Below are the code and all the weights of a small trained network. Each question names an input and a class and asks about switching units off, where a switched-off unit gives its printed mean instead of its output.

import numpy as np


def w(rows, s, z=0):
    codes = np.array(rows[::2]) - 128.0
    scale = np.full(codes.shape[1], s)
    scale[-1] = z or s
    return codes * scale


def norm(h):
    return h / np.sqrt((h * h).mean(-1, keepdims=True) + 1e-5)


def f(y):
    return np.maximum(y, 0)


def log_softmax(a):
    a = a - a.max(-1, keepdims=True)
    return a - np.log(np.exp(a).sum(-1, keepdims=True))


def net(x, mask):
    res = np.array(x, float).reshape(1, 6) / 4 @ E
    u = 0
    for l in range(3):
        y = f(norm(res) @ A[l][:, :-1].T + A[l][:, -1])
        res = res + np.where(mask[u : u + 3], y, B[l][:, -1]) @ B[l][:, :-1]
        u += 3
    return log_softmax(norm(res)[-1] @ U[:, :-1].T + U[:, -1])


A, B = {}, {}
E = w([
[26,65,136,191,221,82,117,167,193,63,74],'x0',
[125,78,3,175,134,186,82,140,159,120,186],'x1',
[102,107,76,43,159,204,59,24,144,105,162],'x2',
[166,82,182,89,60,173,205,123,208,91,157],'x3',
[156,62,184,86,144,95,180,110,179,13,119],'x4',
[193,154,148,140,147,182,140,140,99,100,188],'x5',
],0.00066)
A[0] = w([
[48,168,5,241,171,23,27,177,53,226,88,6],'L0N1',
[154,174,181,161,64,67,221,199,87,203,93,191],'L0N2',
[178,127,180,17,77,32,152,93,114,90,103,81],'L0N3',
],0.0012,0.0022)
B[0] = w([
[100,239,46,156,148,28,55,201,3,242,34,188],'L0N1',
[119,109,115,123,156,142,99,100,147,94,135,252],'L0N2',
[146,84,142,93,112,68,161,103,92,92,84,176],'L0N3',
],0.0031,0.0017)
A[1] = w([
[102,175,147,43,75,207,119,54,133,251,114,2],'L1N1',
[213,193,175,169,196,174,141,159,64,95,190,5],'L1N2',
[171,77,135,87,83,177,216,144,160,80,195,63],'L1N3',
],0.0021,0.002)
B[1] = w([
[19,223,251,72,24,141,65,86,246,205,186,186],'L1N1',
[204,220,236,192,237,221,216,192,36,4,217,168],'L1N2',
[140,146,88,151,110,117,130,154,95,196,120,254],'L1N3',
],0.0031,0.0015)
A[2] = w([
[200,111,187,8,100,76,167,60,83,112,100,7],'L2N1',
[197,114,169,17,92,76,187,61,84,110,99,4],'L2N2',
[201,120,180,20,100,79,193,73,78,132,81,9],'L2N3',
],0.0017,0.0015)
B[2] = w([
[247,37,172,48,23,46,233,41,10,116,26,244],'L2N1',
[247,59,173,30,14,43,182,20,11,150,36,238],'L2N2',
[228,52,136,27,28,24,159,25,4,114,23,238],'L2N3',
],0.0028,0.0011)
U = w([
[250,249,249,241,249,248,247,241,8,4,250,63],'0',
[9,6,243,244,245,9,244,248,250,4,5,190],'1',
[10,244,7,250,242,4,8,250,6,250,8,252],'2',
[10,9,5,58,248,248,3,9,249,8,200,54],'3',
[11,249,242,7,5,248,7,11,249,249,251,66],'4',
[249,10,250,3,7,15,253,7,20,73,7,149],'5',
[249,7,7,247,3,248,247,248,247,173,248,45],'6',
],0.0035,0.0018)

Each question gives the input, the list of numbers given to net, and the class t.
The units are the neurons (one row each of A and B). Each row of codes is followed by its name. A weight is (code - 128) times the scale printed after its matrix; where a second scale follows, it is the last column's (A, B and U).
mask holds one flag per neuron, layer by layer. A switched-off neuron (its flag False) gives its mean, the last column of its row in B, instead of its output. The means were averaged over made-up inputs and are rounded, as every weight is.
A unit's drop is (log p(t) with every unit on - log p(t) with that unit switched off) / (log p(t) with every unit on - log p(t) with every unit switched off).
The circuit of an input: a set's keep is (log p(t) with only the set's units on - log p(t) with every unit switched off) / (log p(t) with every unit on - log p(t) with every unit switched off). Starting from all 9 units, units are removed one at a time, each time the one whose removal leaves the highest keep (on an exact tie, the one counted first), for as long as the keep stays at least 0.8.
units of the circuit, in order: the units of the circuit, biggest drop first
top k neurons: the k neurons with the biggest drops, biggest first
k most important neurons of layer l: the k neurons of layer l with the biggest drops, biggest first
drop of u: that unit's drop, to one decimal
input [3,-5,-3,-3,3,-5], class 1: units of the circuit, in order => L2N2, L2N1
input [7,-6,2,3,1,-6], class 1: units of the circuit, in order => L2N2, L2N3
input [1,5,-1,4,-6,-4], class 2: top neuron => L0N1
input [1,5,4,4,7,2], class 6: top 2 neurons => L1N3, L0N2
input [-2,-5,-4,-8,3,-4], class 2: units of the circuit, in order => L0N1, L2N1
input [4,-2,5,1,3,7], class 0: top 2 neurons => L0N3, L0N2
input [1,1,4,-4,4,5], class 3: units of the circuit, in order => L2N1, L2N2
input [-2,3,7,1,5,-3], class 3: top 2 neurons => L0N3, L2N3
input [7,2,4,5,-7,0], class 3: top 2 neurons => L0N1, L1N3
input [-5,7,6,1,-3,3], class 4: top 2 neurons => L1N1, L0N2
input [-8,3,4,2,3,6], class 0: units of the circuit, in order => L1N2, L2N3
input [6,-6,6,-2,-2,0], class 1: 2 most important neurons of layer 0 => L0N1, L0N2
input [7,1,3,0,1,1], class 1: top 2 neurons => L0N2, L1N1
input [2,4,-2,3,-8,8], class 0: units of the circuit, in order => L1N2
input [-4,8,5,6,2,-4], class 6: top 2 neurons => L0N1, L1N3
input [-2,-2,-7,1,5,7], class 0: 2 most important neurons of layer 1 => L1N2, L1N3
input [-7,6,5,-4,5,-5], class 4: top 2 neurons => L1N1, L0N2
input [3,-2,3,5,-6,7], class 0: top 2 neurons => L1N2, L0N1
input [2,0,6,3,-2,-3], class 4: top 2 neurons => L1N1, L0N2
input [-6,8,-1,-3,5,-1], class 6: top neuron => L0N1
input [-3,-2,4,4,-5,6], class 4: drop of L1N1 => 0.8
input [-4,-2,2,-1,-4,4], class 4: drop of L1N1 => 1.0
input [8,-1,2,5,2,5], class 1: drop of L0N2 => 0.1
input [0,-4,0,0,-7,-6], class 2: drop of L1N1 => 0.0
input [2,4,2,8,1,-3], class 6: 2 most important neurons of layer 1 => L1N3, L1N1
